After every row comes roughly how far along a hidden order it lies, from 0 to 12.
In the rows, 100 means zero.
[ 98  87 115  97  68 107 103  98  94  91 117  97 107  99 109 100  95 108
 100 118  84  70 105 139 106] => 0
[107  81 125  92  93  95 103 108 106  87 133  84 102 124 100  94 101 102
 113 113  95  77 105  90 133] => 4
[ 97  97 119  90  85 139 101 114 100 106 112 101 112 114  90  99  96 104
 101 102  85 101 100 144 137] => 4
[ 97  97 123  91  92 110  96 112 112 105 116 108  92 136  82  97 100 116
 101 115  80  93 101 126 151] => 3
[ 94  99  91  99 103  66 101 103 110  79 128  77 103 118  99  99 100 106
 100  95  92  85 102  83 130] => 5
[ 98 105  97  88 123  78  91 110  93  93 131  77 100 101  95  97 101  96
  89 129  84  71 103  90 120] => 3
[ 88 102 103 110 114 119  99 106  92  83 109  98 102  87  87  95 100  98
 100 114  84  72  98 100 144] => 6
[ 98 102 100 103 123 120  95  97  99 103  97 120  88 127  94  98  94  91
  97 113 107  92 102  89  80] => 4
[ 86  95 116 106 114  79  96 113 123 103  95 102 103 173  83  90 102 116
  98 108 105  77  94 100 132] => 2
[ 95 107 112  96  94 128 102 104 103  99 103 128 106 129  85  98 103 114
 106  95  97  79 106 101 149] => 8
[102 100 106  82  84  96 101 121  99 100 120  89 116 106 103  99 108 108
 104 101  90 104  99  99 168] => 9
[ 83 104 102 102 108  93  98 106  96  89 122 107 113 143  84 102 103 107
  98  92 100  62 104  69 138] => 8
[ 97 100 127 105  98 116  89  95  66  99 103  97 126 107  77  95  96 100
  93 136  84  44 107  89 129] => 6
[ 93  93 119 101 112  77  96 111 116 108  89 101  98 157  93  89 103 110
 102 107 112  67  97 103  94] => 0
[100  94 130 103  98 101  99  99  93  90 100  88 117 104  92  84  91 104
 102  99  91  32 107  92 109] => 1
[104 105  87  81 114  92  97 104 106 108 123 105  85 127 107 106 110 101
  99 116 100  95 104  98 100] => 8
[ 96  93 128 109 102  96  95  88 101 102  91 107 103 134  83  97 101 108
 104 115 100  58 107  93  90] => 5
[104  94 105 104  98  99 101  96 100  82 129  74 108  94  91  93  93 100
 102 103  80  86 104  82 129] => 6
[ 99  86 108  92  82 109 102 114 100 104 108  75 126  87  88  97 109 105
 102 102  78  79 100 127 129] => 8
[ 89  93  91  95  97 119 101 115 106  97 129  94 105  96  92 100  98 102
  89 101  70  63 102 138 129] => 2
[107 115 117  77  97  98  92  96  83 105 116 103 109 129  96 103 106 108
 101 127  99 107 110  95 138] => 12
[112 116 115  88  99  91  91  87  94 105  89 116 119 152  97  90 108 116
 102 119 112 100 106  82 132] => 11
[100  87 102 100  82  82 102 106  97  83 103  92 113  97 113  86  99 109
  92 101  84  31 105  96 122] => 0
[107  90 101  84 103 134  94 122 100 113  97 122 123 173 101  89 101  91
  91 126 101  81  99  86 131] => 5
[ 98  86 116 104  75  93 102  99 100  80 130  91 113 135 100  97  88 105
 101 108  91  94  99  91 142] => 2
[107  92 113  92 106 104  89 112 100 107 104  88 143 179  69  85 108 100
  99 121  99  76  99  41 168] => 12
